Here is a tiny trained network, its code and every weight. The questions are about switching its units off for an input and a class, where a switched-off unit gives its printed mean instead of its output.

import numpy as np


def w(rows, s, z=0):
    codes = np.array(rows[::2]) - 128.0
    scale = np.full(codes.shape[1], s)
    scale[-1] = z or s
    return codes * scale


def norm(h):
    return h / np.sqrt((h * h).mean(-1, keepdims=True) + 1e-5)


def f(y):
    return y / 2 * (1 + np.tanh(0.7978845608 * (y + 0.044715 * y**3)))


def log_softmax(a):
    a = a - a.max(-1, keepdims=True)
    return a - np.log(np.exp(a).sum(-1, keepdims=True))


def net(x, mask):
    res = np.array(x, float).reshape(1, 6) / 4 @ E
    u = 0
    for l in range(2):
        y = f(norm(res) @ A[l][:, :-1].T + A[l][:, -1])
        res = res + np.where(mask[u : u + 7], y, B[l][:, -1]) @ B[l][:, :-1]
        u += 7
    return log_softmax(norm(res)[-1] @ U[:, :-1].T + U[:, -1])


A, B = {}, {}
E = w([
[2,89,168,132,233,185,176,119,94,94,155],'x0',
[157,124,163,175,123,101,44,40,148,37,210],'x1',
[180,101,96,177,63,185,95,136,89,51,171],'x2',
[185,142,72,166,251,97,216,108,41,119,215],'x3',
[188,146,78,110,75,134,26,103,100,107,246],'x4',
[67,145,68,39,59,73,171,148,152,167,146],'x5',
],0.0058)
A[0] = w([
[87,143,182,125,153,133,113,1,139,43,167,17],'0.n1',
[168,167,39,150,137,59,150,161,237,199,55,4],'0.n2',
[172,218,168,69,103,140,215,137,123,166,112,52],'0.n3',
[139,168,185,183,181,188,85,132,128,57,73,23],'0.n4',
[171,63,66,140,188,139,186,70,69,127,243,50],'0.n5',
[137,42,146,127,158,76,90,42,197,92,195,91],'0.n6',
[116,134,50,192,206,86,139,138,101,135,170,6],'0.n7',
],0.007,0.0037)
B[0] = w([
[125,179,171,174,104,91,206,37,195,139,127,175],'0.n1',
[188,87,125,97,183,3,175,112,101,151,121,194],'0.n2',
[85,109,136,101,103,52,104,112,215,166,43,159],'0.n3',
[103,8,108,214,164,127,76,101,158,109,131,167],'0.n4',
[87,208,68,130,218,69,160,208,50,118,187,255],'0.n5',
[180,232,224,150,87,185,220,125,189,216,181,187],'0.n6',
[206,146,178,146,114,109,201,145,40,85,165,177],'0.n7',
],0.0079,0.0056)
A[1] = w([
[1,88,85,41,129,166,179,127,118,201,53,61],'1.n1',
[217,112,71,76,125,20,156,58,112,207,32,80],'1.n2',
[148,168,155,74,109,81,98,158,70,99,147,228],'1.n3',
[203,164,149,108,41,143,49,114,136,115,213,133],'1.n4',
[220,177,118,78,85,180,27,153,173,101,162,4],'1.n5',
[200,134,121,67,174,64,129,104,163,113,95,60],'1.n6',
[33,46,147,247,121,144,98,177,124,124,113,192],'1.n7',
],0.0075,0.0026)
B[1] = w([
[114,164,203,95,101,165,114,254,139,63,148,223],'1.n1',
[130,44,94,65,99,85,140,112,202,172,100,254],'1.n2',
[149,90,81,152,140,140,158,141,53,110,78,196],'1.n3',
[56,140,100,169,98,171,92,90,114,166,127,214],'1.n4',
[69,96,105,206,59,144,103,155,85,93,36,177],'1.n5',
[81,81,81,180,106,125,172,86,142,146,125,172],'1.n6',
[207,120,141,87,159,125,88,107,128,110,116,189],'1.n7',
],0.012,0.0068)
U = w([
[110,36,70,71,95,66,186,149,190,202,63,252],'0',
[116,161,52,155,198,103,200,181,45,117,193,173],'1',
[88,175,182,193,101,148,185,54,225,188,180,73],'2',
[50,88,49,209,16,188,70,100,103,162,79,50],'3',
[77,161,191,26,118,185,130,249,169,86,99,100],'4',
[186,30,179,153,200,184,64,89,169,78,94,18],'5',
],0.012,0.0043)

Each question gives the input, the list of numbers given to net, and the class t.
The units are the neurons (one row each of A and B). Each row of codes is followed by its name. A weight is (code - 128) times the scale printed after its matrix; where a second scale follows, it is the last column's (A, B and U).
mask holds one flag per neuron, layer by layer. A switched-off neuron (its flag False) gives its mean, the last column of its row in B, instead of its output. The means were averaged over made-up inputs and are rounded, as every weight is.
A unit's drop is (log p(t) with every unit on - log p(t) with that unit switched off) / (log p(t) with every unit on - log p(t) with every unit switched off).
The circuit of an input: a set's keep is (log p(t) with only the set's units on - log p(t) with every unit switched off) / (log p(t) with every unit on - log p(t) with every unit switched off). Starting from the 12 units with the biggest drops (on a tie, the unit counted first), units are removed one at a time, each time the one whose removal leaves the highest keep (on an exact tie, the one counted first), for as long as the keep stays at least 0.8.
circuit, biggest first: the units of the circuit, biggest drop first
k most important neurons: the k neurons with the biggest drops, biggest first
k most important neurons of layer l: the k neurons of layer l with the biggest drops, biggest first
drop of u: that unit's drop, to one decimal
input [1,-7,-4,0,1,-4], class 4: circuit, biggest first -> 1.n1
input [-3,4,2,-1,-5,-3], class 5: circuit, biggest first -> 0.n4; 1.n7
input [-1,2,3,2,-3,5], class 1: circuit, biggest first -> 0.n5; 1.n2
input [-3,-6,-7,7,3,-6], class 0: 3 most important neurons of layer 0 -> 0.n3; 0.n2; 0.n6
input [7,1,7,-3,3,4], class 2: circuit, biggest first -> 0.n1; 1.n5
input [-7,-2,8,-1,-4,-7], class 5: 3 most important neurons -> 0.n4; 1.n7; 0.n6
input [6,0,0,-2,-2,-1], class 5: circuit, biggest first -> 1.n7; 0.n4
input [-5,7,-8,6,-1,-7], class 2: 2 most important neurons -> 0.n6; 0.n1
input [-2,-2,-2,2,8,3], class 3: 2 most important neurons of layer 1 -> 1.n4; 1.n5
input [7,4,1,-4,7,5], class 2: 2 most important neurons -> 0.n1; 0.n6
input [8,-1,-3,5,-6,3], class 4: 2 most important neurons -> 1.n1; 0.n2
input [1,5,0,-3,0,-7], class 2: 2 most important neurons of layer 0 -> 0.n6; 0.n1
input [0,7,0,3,-4,-4], class 2: drop of 1.n5 -> 0.0
input [6,-7,0,-3,4,-6], class 5: drop of 0.n4 -> 0.6
input [3,2,0,-3,-1,-2], class 5: circuit, biggest first -> 1.n7
input [6,7,-1,3,1,-3], class 2: drop of 0.n1 -> 0.7
input [8,-8,-7,4,-8,-1], class 4: drop of 1.n1 -> 0.3
